Group and class of each row
[ -5  -3 -23  -9 -14   2   2   0  -1   6   4 -10   7 -13  18   1  -7  -5
   1 -47  13  -1  -8   2 -11  -7  -3  -9  17   0  21  -4  -6   2  -9   2
   4  22   2  -1 -12] => malob <65>
[ 10  12 -15   1  -2  15   6  -3   0  17 -22 -52  -5 -10 -40   3 -44  11
  -4 -29 -13 -15  11  13  58  16  -2   1   6  21  -1 -13  11   5 -14   7
 -13  -9 -15   4  -1] => pomos <70>
[ 12   6 -25  -3   4 -17   4   2  -5  -7  -4   3  11 -27  -3  -9  -3  23
   8 -25  26  -3  -2  -6  14  -3 -17  15   1   6   0   1   1   8   3  -2
  -2  27  -2   3 -19] => malob <69>
[-13  -8 -30   8   2   9  -2   1   1 -10   5  -8   5 -27  10  -2  -1  14
  12 -39  28  -8  -4   3  -2  -6  -3   4  -1   8  15   4   1  12   3   7
  -4  37  -8   3 -19] => malob <69>
[ 18 -28 -20   4  -8   4  15   6  -1  20 -12 -56   5 -15 -32   5 -40  15
  -8  -8  11   0   3   7  45  12   2   5  -1  15 -32 -11  12   6  -3   0
 -26   6 -14  -2   4] => pomos <70>
[ 14 -25   1   8 -17   3  10   3  -3  29 -13 -40  -8 -10 -17  11 -33 -20
 -10 -11   0  -8   9  -2  35   7   6  -3   2  15 -12  -3   9   4 -10   3
  -7   9  -6 -10   7] => pomos <70>
[  1 -42   6   7 -21   6  10   3  -9  28  -3 -87  -9 -24 -13   7 -44 -19
 -29  -7 -17 -23   2  -1  43  17   7 -11  -2  30  -2   6  14  20 -31   1
 -21   6 -25  11   6] => pomos <70>
[ -2 -20 -22  10 -34   9  13   4  -2  -9  -7 -34  11 -24  16   2 -13 -17
  -7 -47  -6 -10 -15   4  -2  -5   3  -4   5  19  27  14  -9  17 -15  -3
  -9  24   2   5 -20] => malob <65>
[  4 -35 -16   8 -17   7   4   0   1  18 -18 -63 -11 -17 -13   4 -45   1
  -4 -27 -16 -13   9   5  57  16   2  -2   8  28 -16  16   5   6 -21  -5
 -19   2 -14   8   5] => pomos <70>
[ 38  -9   3   3   8  -7   0   5   5  28 -17 -13  -8  17 -28   2 -20  24
 -10  -1   0  -7  17 -13  45  13  -7  -5  -1  13 -36  -9   5 -11  -1   1
  -7   5 -11  -3   8] => pomos <70>
[ 31  21 -28  -6  -4   8   5   0   5 -14 -11  17  10 -17  -2  -5   8  31
 -11 -30  14   0  -3   5   9  -9  -3   6   5   3  -4   0  -2   9  15 -12
 -10  25  -8   3 -23] => malob <65>
[ 40  -7  -9   8   9   6   3   2   7  14 -15 -10 -11  -1 -31  -4 -22  27
  -3 -11   3   4  14  19  43  12  -5   9   7  -5 -37  -2  15  11   4  -2
  -3   9  12   8  -2] => pomos <70>
[-20 -43  -7  -7 -26   5  12  10 -15  27 -20 -80 -12 -23 -14  11 -42  -2
 -17 -16 -13 -33  14   1  49  26   5  -1  -3  26  -3   2  17   9 -20  -1
 -14  -3 -17   9   7] => pomos <70>
[ 32   4 -18  -1  -3  28  22   2   3 -18  -6   7  23 -17   6  -7   8  18
  -1 -31   7   9 -13   2   2 -17  -4  -1   5   8   4   2  -4  19   1  -3
  -6  34  -9   6 -19] => malob <65>
[  2 -25 -10   7  -4   1  -5  10  -1  23 -14 -41  -4 -13 -16   4 -34  17
 -12  -9   1 -11  12  -1  41   8  -7   3  -4  10 -13  -2  10  11 -21  -1
  -7  10 -16   1  -2] => pomos <72>

Group, then class
[ 15  -3  -5 -13 -11 -12 -23   4  -2 -16  -6  -3  -2 -21   1 -13  -4  45
   0  -8   5 -14  -2  -9  33  -1 -26 -17  31 -15  -1  -1  -8   2  -8 -12
   0   6   4  -8  -8] => (37) <18>
[ -5 -13   5 -40  -6  -1   2  -3  -1  -2  14  12   0  -3  -1  -8  -7  25
  15  11  16 -21 -90  -5   5 -14 -14 -17 -26 -14 -10   4 -19  18 -34 -11
   3   7   8 -15 -34] => (37) <28>
[-19 -19  -4 -18  -3   1   7 -14 -12  -2  47   8  -8 -11  -9  13  -5  -8
   4  16   5  -7   0 -15 -17 -24   2 -29 -33  -5  -9  24  -8  36 -31 -11
   4  -8 -13   0 -28] => (43) <24>
[ 13 -18   5 -14  -7 -14   6  -6  -9  -8 -15 -12  10 -22  24 -35  -4  54
   4  10  18 -26  15 -13 -10  -5 -18  -2  34 -15  23   1  -6   2  -7 -13
 -19  18  -2   3 -28] => (37) <18>
[  6 -10  -4 -27 -17  28 -14  27   0  -7  -2  -3   6  -4  19  -8  14  44
  19  -5  23 -20  -3 -25  10 -26 -37 -11  -6 -16  15   0   4  11 -33   7
   5  22  15 -18 -44] => (37) <17>
[-14 -24  15 -30   0 -16   8  -4 -33 -11   6  35   8 -42  17 -47 -12  35
 -25  23  15 -33  21   6 -28 -14 -14 -24  32 -28  14  20 -27  26   2  -2
  -4 -14 -15 -10   7] => (43) <19>
[  4   2  -5 -11  -6   2   2  -4 -16 -13   1  34  -3 -17  -6 -17  -9   1
 -21  13   2 -14   2 -10 -12 -11  -9 -20 -28  -2  -1  67  -7  26   8  -8
  -4 -22  -4 -17   9] => (43) <32>
[ 12  14   2 -21   3  11   3   7  -8  -5  15   6  -7  14  21 -11   3  20
  22 -14  18  -4  -7  -8   4  11 -12 -21 -10   0 -13  -2 -19   4 -27   9
  -1   9  17 -13 -25] => (37) <28>
[ 23  -8   8 -21 -10   6  -6   5   4  -6 -16 -10  -3  -5  20 -16  -5  42
   4   5  15  -3  -4   6   2  -7  -7 -15  10 -16   4  -5  -8   2 -11  -5
 -12  -2   4 -10 -34] => (37) <18>
[-29  -8  -4 -16   4 -18   4 -18   0   4  21  24   5 -17 -20 -23 -20 -10
 -33  23  -5 -10   4  -8  -2  -8 -19 -12 -31 -19 -13  11 -19  20   5 -15
  -9  12  -9 -19  18] => (43) <19>
[  6 -13  -7 -20 -10  19 -11  14  15 -14  12  10  -6   9   4   0  -1  20
  17   1  34   9  -3 -33  18  -2 -29 -23 -20   8  -2   1  -6 -12 -39  -2
   9  31  10 -28 -20] => (37) <28>
[-26   2  12 -23   7 -21   7 -18 -10  -7  30  18 -10 -15 -25 -34 -17 -15
 -17  11  -5 -22   2  11 -25   5  -7 -19 -58 -10  -7  26 -17  25   0  -9
  -8 -10  -5  -6  18] => (43) <19>
[-23 -10   4 -16   0 -10   2 -15 -19 -11  20  36   4 -18 -13 -33  -4   7
 -32  28  19 -22  -2   9 -18  -7  -7 -28  -2 -12  10  31  -6  24   1   1
   5  -3 -10 -26  22] => (43) <19>
[ 13 -10   2 -19   4   5   1  17  31   1  -4 -11  -1   6  10   0   8  18
   1  -5  18  21  -4  10  14  -3 -20  -7 -11  -6  -9   0   1 -13 -34  -7
  28  -1  18  -4 -17] => (37) <17>
[-22   3  -6 -23  -7 -21  -4   8  -4  -6  22  25  -5  -3  -8 -15 -18   6
 -22   5 -12 -13 -12 -22 -14   0 -29 -29   0 -10  -4  14 -14  33  32 -13
   6  13 -10  -6  19] => (43) <19>
[-13  -4   6 -10  -8 -11  22  -4 -12  -3   9  22  -1 -13  -2 -44 -11  -2
 -24   7  15 -11  -5  -3 -10 -17   0 -21 -25 -31  -1  18 -14  24   8  -9
  -6 -13  -2  -5  -8] => (43) <32>
[  4 -14   8 -25 -15  -4   0  12   1 -15  24  -5  10   5   2 -14  -2 -25
  14   7  13   0  -5 -16   8 -22 -33  -9  -6   5  -1   9  -8  15 -31 -14
   1  18   7 -14 -33] => (37) <28>
[ -4  -7  -5 -12  -2 -17 -14  16 -13  -7   4  28  -3 -19  -7 -21 -16  16
 -16  11 -28  -7   5   2  -7  -9  -5 -16  33 -15  -5  11 -10  23   2   2
  13  -1  -7 -18  25] => (43) <19>
[  6  -8   4   3   5   6  -9  20   6 -16   3   1  -6   1  -1  -4  -1  21
  22   8   3   1  -3  -5  12 -18 -24 -13 -16  -5 -15   3 -12   7 -30  -5
  10  12   6 -13 -23] => (37) <28>
[ -1   1   7  -1 -14   8  11   4  10  15   1 -20  13  12  12 -10   1  18
   3  -5  15 -16  -5  -7  12   3 -11 -10 -28 -10   3  -6 -16  -8 -13 -15
   4  11  20  -7 -38] => (37) <17>
[ 13 -20   0 -14 -36  -3 -23  18  -3 -15   5  -8  -3  -8   5 -20  -3  46
  21   6  27  -9  15   7  -2  -5  -7  -6  12   7   3  -3   8   6 -26  -3
  -5   4   1 -14 -10] => (37) <18>
[ 19 -10  15 -31 -10 -16  30  13 -10 -10  -9  34   4 -38  10 -48 -10  25
 -42  25  15  -6  24  25 -15 -47   6  -8  16 -18  11  11   2  23   2  -2
   6 -13 -13 -14  29] => (43) <32>
[  8 -20   8 -27 -16  15  -2   0   1   8   4 -30  -4   4  22  -9   5  31
   9   5  22   0 -15  15   3 -11 -17   0 -30  -8   9  10 -11 -15 -39  -4
  -1   5  24 -23 -37] => (37) <17>
[ -3 -18  13 -27  -1   4  21  -2 -19 -10  -3  26   5 -35   8 -55  -2  19
 -33  12  23  -7   9   9 -12 -37   7 -25  24 -27   6  14  -2  21  -5  -9
   6  -8  -6 -34   5] => (43) <32>
[  7 -17   6  -4 -10  -1  -9  -1  -8 -12  16   1   3   6  -3  -5   5   9
  18   1  12   1  -5   5  18  -5 -18  -3 -20  -1  -3  -2  -6   4 -12  -4
  14  22   1 -13 -22] => (37) <28>
[  3  11 -17  -8 -10 -33 -23   8  10   3   4   0  -7  10 -14  21   0  11
  25 -16 -13  -5 -18 -19  10   8 -18  -2 -28  -2  -3  -2 -20  10  -6  -9
  -1   3   8  -6 -25] => (37) <18>
[  6 -14  -8 -27 -15  -5 -11  15 -36 -14   3  -3  10   4  14  -3  -1  37
  13   3  19 -10   0 -23  13 -16 -25  -7  10   0   0   7 -11  13 -37  -8
   2  25  12 -12 -18] => (37) <28>
[ -7 -16  19 -33   0  14   0  -9 -11 -11  17 -14 -12   8   4 -16  -7  25
  12   4  21 -15  -6  -5   2  -2 -21 -17 -32   3 -12  12 -21  15 -36  13
  -3  18  12 -12 -36] => (37) <28>
